Below are the code and all the weights of a small trained network. Each question names an input and a target symbol and asks about switching units off, where a switched-off unit gives its printed mean instead of its output.

import numpy as np


def w(rows, s, z=0):
    codes = np.array(rows[::2]) - 128.0
    scale = np.full(codes.shape[1], s)
    scale[-1] = z or s
    return codes * scale


def f(y):
    return np.maximum(y, 0)


def softmax(a):
    e = np.exp(a - a.max(-1, keepdims=True))
    return e / e.sum(-1, keepdims=True)


def log_softmax(a):
    a = a - a.max(-1, keepdims=True)
    return a - np.log(np.exp(a).sum(-1, keepdims=True))


def net(x, mask):
    ids = ['αβγδεζηθξπστφψω'.index(c) for c in x.split()]
    T = len(ids)
    res = E[ids] + P[:T]
    u = 0
    for l in range(3):
        q, k, v = (res @ M[l].T for M in (Q, K, V))
        z = softmax(np.where(np.tri(T) > 0, q @ k.T / 2**0.5, -1e9)) @ v
        res = res + np.where(mask[u], z, O[l][:, -1]) @ O[l][:, :-1]
        u += 1
        y = f(res @ A[l][:, :-1].T + A[l][:, -1])
        res = res + np.where(mask[u : u + 4], y, B[l][:, -1]) @ B[l][:, :-1]
        u += 4
    return log_softmax(res[-1] @ U[:, :-1].T + U[:, -1])


Q, K, V, O, A, B = {}, {}, {}, {}, {}, {}
E = w([
[31,108,114,147,92,131,83,130,221,49,146,117],'α',
[65,116,59,146,168,139,107,128,132,132,117,111],'β',
[102,62,132,203,113,148,152,173,178,91,154,107],'γ',
[100,168,116,129,94,28,151,205,141,105,193,128],'δ',
[73,170,91,56,126,117,95,133,133,132,123,182],'ε',
[2,155,138,141,145,139,180,99,194,162,86,100],'ζ',
[43,185,96,50,101,120,108,71,157,174,135,132],'η',
[129,64,98,69,129,153,121,192,119,138,145,163],'θ',
[123,34,156,176,102,168,216,185,178,143,86,98],'ξ',
[156,105,131,136,155,99,192,174,76,188,112,122],'π',
[68,167,185,122,204,191,81,181,104,79,94,151],'σ',
[67,132,113,13,131,143,59,104,172,140,141,206],'τ',
[97,107,144,80,124,151,174,97,170,189,110,35],'φ',
[196,101,194,98,60,84,152,133,114,159,170,129],'ψ',
[98,117,191,57,113,202,136,122,163,145,151,113],'ω',
],0.0094)
P = w([
[167,120,105,145,170,119,133,73,210,135,209,94],'0',
[127,64,131,117,201,119,132,73,102,87,141,133],'1',
[78,50,129,118,125,162,149,75,51,109,200,117],'2',
[86,86,169,121,82,162,129,148,61,186,191,98],'3',
[121,133,143,89,173,189,186,191,149,186,218,110],'4',
[151,174,91,55,155,203,227,185,157,130,198,92],'5',
[124,120,102,2,117,165,244,133,76,78,159,94],'6',
],0.0087)
Q[0] = w([
[120,158,121,122,107,153,32,234,168,240,153,40],'L0H1',
[145,200,171,229,34,127,56,159,180,206,12,242],'L0H1',
],0.011)
K[0] = w([
[106,77,160,98,145,106,168,72,86,90,162,131],'L0H1',
[126,84,2,240,163,121,73,70,116,97,171,119],'L0H1',
],0.018)
V[0] = w([
[117,140,219,177,48,111,153,128,194,39,171,237],'L0H1',
[75,124,3,149,127,36,177,185,102,186,101,169],'L0H1',
],0.014)
O[0] = w([
[158,139,182,48,127,130,71,157,133,129,81,17,6],'L0H1',
[135,109,3,166,201,160,96,97,91,142,163,53,15],'L0H1',
],0.0075,0.0027)
A[0] = w([
[209,193,84,203,35,141,80,132,131,119,10,133,3],'L0N1',
[201,182,75,185,65,149,83,123,110,117,17,155,48],'L0N2',
[185,176,89,155,68,123,65,134,115,136,42,128,32],'L0N3',
[191,180,83,189,75,110,92,147,81,123,2,126,64],'L0N4',
],0.043,0.0041)
B[0] = w([
[163,126,114,252,194,156,168,40,99,88,180,148,128],'L0N1',
[166,190,134,84,134,209,230,134,170,122,170,87,128],'L0N2',
[102,137,105,184,111,103,146,191,172,139,219,157,128],'L0N3',
[178,96,63,95,117,163,229,97,86,37,206,146,128],'L0N4',
],0.014)
Q[1] = w([
[115,104,192,184,201,100,49,154,211,245,192,135],'L1H1',
[72,60,167,155,74,69,99,85,5,98,109,139],'L1H1',
],0.021)
K[1] = w([
[214,120,119,71,251,78,182,68,198,50,93,155],'L1H1',
[189,189,119,193,112,143,59,189,215,226,120,158],'L1H1',
],0.019)
V[1] = w([
[6,219,145,156,132,151,91,73,158,104,104,104],'L1H1',
[91,167,72,34,114,89,35,120,124,113,159,192],'L1H1',
],0.018)
O[1] = w([
[33,117,188,66,254,16,209,127,131,138,89,97,158],'L1H1',
[126,151,224,104,136,175,143,23,43,17,229,154,252],'L1H1',
],0.0059,0.0025)
A[1] = w([
[153,182,187,134,108,135,146,160,92,133,65,177,43],'L1N1',
[163,88,162,176,133,194,79,83,124,152,39,237,89],'L1N2',
[146,210,133,158,209,204,134,199,6,131,25,168,70],'L1N3',
[160,180,103,160,66,166,102,144,128,150,82,151,2],'L1N4',
],0.016,0.0071)
B[1] = w([
[89,206,76,166,154,206,107,163,90,184,88,123,249],'L1N1',
[93,133,123,156,101,153,122,96,209,135,103,127,215],'L1N2',
[187,2,132,88,142,89,187,119,185,87,163,164,155],'L1N3',
[90,185,182,118,182,110,253,70,105,40,110,76,254],'L1N4',
],0.009,0.004)
Q[2] = w([
[39,112,82,115,140,200,255,163,172,140,182,207],'L2H1',
[19,53,165,177,81,148,116,138,49,162,153,122],'L2H1',
],0.03)
K[2] = w([
[160,200,124,151,87,55,156,254,67,140,244,75],'L2H1',
[137,212,96,91,141,94,156,136,250,110,175,107],'L2H1',
],0.03)
V[2] = w([
[135,152,90,98,110,137,167,5,134,238,132,150],'L2H1',
[113,101,183,41,55,174,151,126,190,159,134,82],'L2H1',
],0.016)
O[2] = w([
[189,215,82,70,189,146,82,137,255,194,148,176,85],'L2H1',
[176,93,85,17,99,118,168,123,168,68,111,74,255],'L2H1',
],0.0052,0.0045)
A[2] = w([
[182,142,146,165,154,129,123,71,76,108,133,114,216],'L2N1',
[145,103,193,201,133,69,40,68,136,169,102,192,84],'L2N2',
[175,138,122,131,194,126,45,157,87,76,123,62,31],'L2N3',
[211,134,120,131,93,41,6,138,52,56,108,211,2],'L2N4',
],0.022,0.0048)
B[2] = w([
[184,115,79,84,148,108,79,130,176,207,135,135,254],'L2N1',
[112,130,111,104,55,94,201,68,172,71,142,83,177],'L2N2',
[96,220,181,200,129,124,183,217,134,64,170,93,206],'L2N3',
[116,36,104,12,153,254,190,84,51,157,57,181,136],'L2N4',
],0.0098,0.01)
U = w([
[96,64,204,111,160,69,126,133,135,25,122,144,134],'α',
[55,110,119,177,90,83,215,105,126,132,206,209,163],'β',
[128,43,79,175,100,138,109,161,145,128,71,39,156],'γ',
[167,125,232,40,31,90,131,169,132,148,87,139,201],'δ',
[125,75,31,157,111,69,114,202,202,209,108,156,163],'ε',
[74,79,67,142,85,236,117,163,37,124,234,135,255],'ζ',
[110,148,99,171,161,76,125,173,188,94,111,31,69],'η',
[66,162,74,110,175,91,57,54,95,134,156,114,208],'θ',
[120,141,151,56,164,149,69,107,137,74,191,138,33],'ξ',
[48,162,254,130,106,116,144,171,93,115,60,197,123],'π',
[209,176,101,166,54,227,66,97,174,62,178,167,57],'σ',
[44,161,171,62,221,121,120,74,119,84,168,154,49],'τ',
[149,187,87,204,186,128,140,84,155,126,79,132,50],'φ',
[26,91,118,107,225,77,115,129,163,179,102,56,61],'ψ',
[199,161,142,116,93,134,130,83,149,64,86,92,43],'ω',
],0.0066,0.0071)

Each question gives the input, a string of symbols that net reads in full, and the target symbol t.
The units are the heads (2 rows each of Q, K, V and O) and the neurons (one row each of A and B). Each row of codes is followed by its name. A weight is (code - 128) times the scale printed after its matrix; where a second scale follows, it is the last column's (O, A, B and U).
mask holds one flag per unit, layer by layer, with each layer's heads first. A switched-off unit (its flag False) gives its mean, the last column of its rows in O or B, instead of its output. The means were averaged over made-up inputs and are rounded, as every weight is.
A unit's drop is (log p(t) with every unit on - log p(t) with that unit switched off) / (log p(t) with every unit on - log p(t) with every unit switched off).
The circuit of an input: a set's keep is (log p(t) with only the set's units on - log p(t) with every unit switched off) / (log p(t) with every unit on - log p(t) with every unit switched off). Starting from the 12 units with the biggest drops (on a tie, the unit counted first), units are removed one at a time, each time the one whose removal leaves the highest keep (on an exact tie, the one counted first), for as long as the keep stays at least 0.8.
units of the circuit, in order: the units of the circuit, biggest drop first
most important unit: the unit with the biggest drop
k most important neurons: the k neurons with the biggest drops, biggest first
top k neurons in layer l: the k neurons of layer l with the biggest drops, biggest first
input σ π η φ φ ψ, target τ: top neuron in layer 1 : [L1N1]
input φ φ δ, target β: 2 most important neurons : [L2N2, L2N1]
input φ τ β, target ε: units of the circuit, in order : [L1H1, L2H1]
input γ θ π, target γ: units of the circuit, in order : [L2H1, L1H1, L0H1]
input β α β, target β: units of the circuit, in order : [L2H1, L2N2, L0H1, L2N1]
input θ β φ β, target σ: units of the circuit, in order : [L1H1, L1N2]
input δ φ δ β η, target ε: 2 most important neurons : [L1N4, L2N3]
input α δ φ σ, target β: 4 most important neurons : [L1N3, L1N4, L2N2, L1N2]
input φ δ β β δ, target ζ: units of the circuit, in order : [L1H1, L0H1]
input η δ δ ξ α α ζ, target η: units of the circuit, in order : [L1N4, L1H1]
input β η β δ δ δ, target η: units of the circuit, in order : [L0H1, L2N3]
input α δ δ, target α: 2 most important neurons : [L1N1, L1N4]
input σ ψ θ σ ζ, target ω: 2 most important neurons : [L1N4, L1N3]
input ψ θ δ, target δ: most important unit : L0H1
input σ α π, target π: 2 most important neurons : [L1N1, L2N1]
input θ β φ ω, target σ: units of the circuit, in order : [L1H1, L1N2]
input π θ φ φ, target φ: units of the circuit, in order : [L1H1, L1N4, L0H1, L2H1]
input α τ β, target α: units of the circuit, in order : [L0H1, L2H1, L1H1]
input η δ γ, target θ: 2 most important neurons : [L2N1, L2N3]
input θ φ θ η δ δ, target σ: most important unit : L1H1
input β π η, target β: units of the circuit, in order : [L0H1, L2H1, L2N2]
input φ β φ θ δ ω, target π: units of the circuit, in order : [L0H1, L1N1]
input φ φ δ θ, target β: 4 most important neurons : [L2N1, L2N2, L1N2, L1N4]
input η ε δ δ φ α, target ζ: top 2 neurons in layer 2 : [L2N2, L2N3]
input α ξ ξ τ, target α: 2 most important neurons : [L2N1, L1N1]
input ψ ψ δ φ φ, target β: 3 most important neurons : [L1N4, L1N2, L1N1]
input δ δ β θ φ η, target β: units of the circuit, in order : [L0H1]
